Below is a small trained network, with its code and all its weights. Each question gives an input and a target symbol and asks what happens when units are switched off, that is, made to give their printed mean instead of their output.

import numpy as np


def w(rows, s, z=0):
    codes = np.array(rows[::2]) - 128.0
    scale = np.full(codes.shape[1], s)
    scale[-1] = z or s
    return codes * scale


def norm(h):
    return h / np.sqrt((h * h).mean(-1, keepdims=True) + 1e-5)


def f(y):
    return np.maximum(y, 0)


def softmax(a):
    e = np.exp(a - a.max(-1, keepdims=True))
    return e / e.sum(-1, keepdims=True)


def log_softmax(a):
    a = a - a.max(-1, keepdims=True)
    return a - np.log(np.exp(a).sum(-1, keepdims=True))


def net(x, mask):
    ids = ['αβεηθπψω'.index(c) for c in x.split()]
    T = len(ids)
    res = E[ids] + P[:T]
    u = 0
    for l in range(2):
        q, k, v = (norm(res) @ M[l].T for M in (Q, K, V))
        z = softmax(np.where(np.tri(T) > 0, q @ k.T / 4**0.5, -1e9)) @ v
        res = res + np.where(mask[u], z, O[l][:, -1]) @ O[l][:, :-1]
        u += 1
        y = f(norm(res) @ A[l][:, :-1].T + A[l][:, -1])
        res = res + np.where(mask[u : u + 4], y, B[l][:, -1]) @ B[l][:, :-1]
        u += 4
    return log_softmax(norm(res)[-1] @ U[:, :-1].T + U[:, -1])


Q, K, V, O, A, B = {}, {}, {}, {}, {}, {}
E = w([
[128,174,225,65,85],'α',
[115,41,105,119,97],'β',
[196,156,130,51,67],'ε',
[197,154,29,60,128],'η',
[189,210,150,203,75],'θ',
[97,47,116,166,238],'π',
[3,174,80,40,143],'ψ',
[178,127,216,61,224],'ω',
],0.0074)
P = w([
[201,9,13,85,97],'0',
[165,24,69,112,116],'1',
[160,61,70,107,138],'2',
[151,99,93,122,131],'3',
[141,133,107,120,142],'4',
[141,150,123,123,138],'5',
[132,172,116,145,154],'6',
[123,194,147,132,157],'7',
[95,170,171,121,150],'8',
[111,203,162,153,158],'9',
[95,227,161,134,160],'10',
[149,253,107,162,166],'11',
],0.0048)
Q[0] = w([
[207,253,247,50,34],'L0H0',
[196,209,111,221,181],'L0H0',
[176,58,172,150,44],'L0H0',
[122,3,181,124,133],'L0H0',
],0.0046)
K[0] = w([
[46,173,176,219,222],'L0H0',
[34,94,198,87,162],'L0H0',
[104,84,47,117,177],'L0H0',
[198,63,2,111,107],'L0H0',
],0.0065)
V[0] = w([
[147,125,122,51,200],'L0H0',
[252,133,168,93,241],'L0H0',
[145,170,1,134,77],'L0H0',
[70,62,147,169,186],'L0H0',
],0.0054)
O[0] = w([
[144,193,138,1,231,128],'L0H0',
[184,25,225,100,232,205],'L0H0',
[143,78,18,132,84,182],'L0H0',
[74,30,92,238,190,4],'L0H0',
],0.005,0.0033)
A[0] = w([
[145,31,3,120,196,133],'L0N0',
[161,48,83,120,191,255],'L0N1',
[115,81,78,166,222,93],'L0N2',
[91,198,161,157,32,88],'L0N3',
],0.0042,0.0023)
B[0] = w([
[186,254,132,163,128,227],'L0N0',
[139,149,150,130,196,253],'L0N1',
[90,139,65,190,90,161],'L0N2',
[97,130,123,142,54,247],'L0N3',
],0.0075,0.0021)
Q[1] = w([
[159,165,179,88,169],'L1H0',
[27,50,132,157,121],'L1H0',
[158,254,149,78,72],'L1H0',
[149,97,118,88,169],'L1H0',
],0.0072)
K[1] = w([
[115,165,166,172,88],'L1H0',
[198,72,78,151,169],'L1H0',
[2,229,142,136,91],'L1H0',
[145,64,176,165,92],'L1H0',
],0.0072)
V[1] = w([
[231,195,192,150,105],'L1H0',
[95,151,253,122,128],'L1H0',
[153,104,132,209,136],'L1H0',
[166,90,127,249,151],'L1H0',
],0.0059)
O[1] = w([
[205,167,255,157,40,255],'L1H0',
[182,230,108,177,133,134],'L1H0',
[243,92,103,171,118,95],'L1H0',
[235,82,122,91,141,70],'L1H0',
],0.0054,0.0058)
A[1] = w([
[246,88,145,153,154,170],'L1N0',
[59,112,253,162,92,130],'L1N1',
[20,94,26,141,101,2],'L1N2',
[39,50,216,93,75,153],'L1N3',
],0.0044,0.0028)
B[1] = w([
[3,55,63,221,193,254],'L1N0',
[168,155,72,232,166,253],'L1N1',
[57,158,172,222,199,140],'L1N2',
[121,133,88,255,216,180],'L1N3',
],0.0054,0.0028)
U = w([
[132,204,180,105,138,163],'α',
[117,77,99,136,136,11],'β',
[130,84,159,46,94,26],'ε',
[191,133,32,66,154,55],'η',
[180,99,132,180,6,249],'θ',
[143,85,110,206,239,121],'π',
[2,145,51,149,132,182],'ψ',
[132,60,212,111,216,162],'ω',
],0.0069,0.002)

Each question gives the input, a string of symbols that net reads in full, and the target symbol t.
The units are the heads (4 rows each of Q, K, V and O) and the neurons (one row each of A and B). Each row of codes is followed by its name. A weight is (code - 128) times the scale printed after its matrix; where a second scale follows, it is the last column's (O, A, B and U).
mask holds one flag per unit, layer by layer, with each layer's heads first. A switched-off unit (its flag False) gives its mean, the last column of its rows in O or B, instead of its output. The means were averaged over made-up inputs and are rounded, as every weight is.
A unit's drop is (log p(t) with every unit on - log p(t) with that unit switched off) / (log p(t) with every unit on - log p(t) with every unit switched off).
The circuit of an input: a set's keep is (log p(t) with only the set's units on - log p(t) with every unit switched off) / (log p(t) with every unit on - log p(t) with every unit switched off). Starting from all 10 units, units are removed one at a time, each time the one whose removal leaves the highest keep (on an exact tie, the one counted first), for as long as the keep stays at least 0.8.
units of the circuit, in order: the units of the circuit, biggest drop first
k most important neurons: the k neurons with the biggest drops, biggest first
top k neurons in layer l: the k neurons of layer l with the biggest drops, biggest first
drop of u: that unit's drop, to one decimal
input π θ α η ψ θ, target ψ: units of the circuit, in order	[L1H0]
input α π α, target π: units of the circuit, in order	[L0H0, L1N3]
input α α θ α π, target α: units of the circuit, in order	[L1H0, L0N0]
input θ π θ, target π: units of the circuit, in order	[L0H0, L1N0]
input η θ β ω η θ θ ψ ε, target ψ: units of the circuit, in order	[L1H0, L0H0]
input θ θ π θ π α, target ω: units of the circuit, in order	[L0H0, L0N0]
input θ β α π α, target π: units of the circuit, in order	[L0H0, L1N3, L1N1]
input η α π π ψ ψ α ψ θ ψ η, target ψ: top 2 neurons in layer 0	[L0N0, L0N1]
input π θ θ η π π θ β π ε η, target π: 3 most important neurons	[L1N0, L0N2, L0N3]
input η α ε ψ α θ π, target α: 2 most important neurons	[L0N0, L1N0]
input ψ θ θ π β θ, target π: top 2 neurons in layer 1	[L1N0, L1N1]
input ψ θ ψ ψ β, target ψ: drop of L0H0	0.1
input α η θ η η η θ ψ θ, target ψ: drop of L1N0	-0.2
input ψ θ ψ α ψ θ α, target ψ: drop of L1H0	0.8
input ε β α π ψ θ ψ ψ α, target ψ: drop of L1N0	-0.1
input α ω α, target ω: units of the circuit, in order	[L0H0]
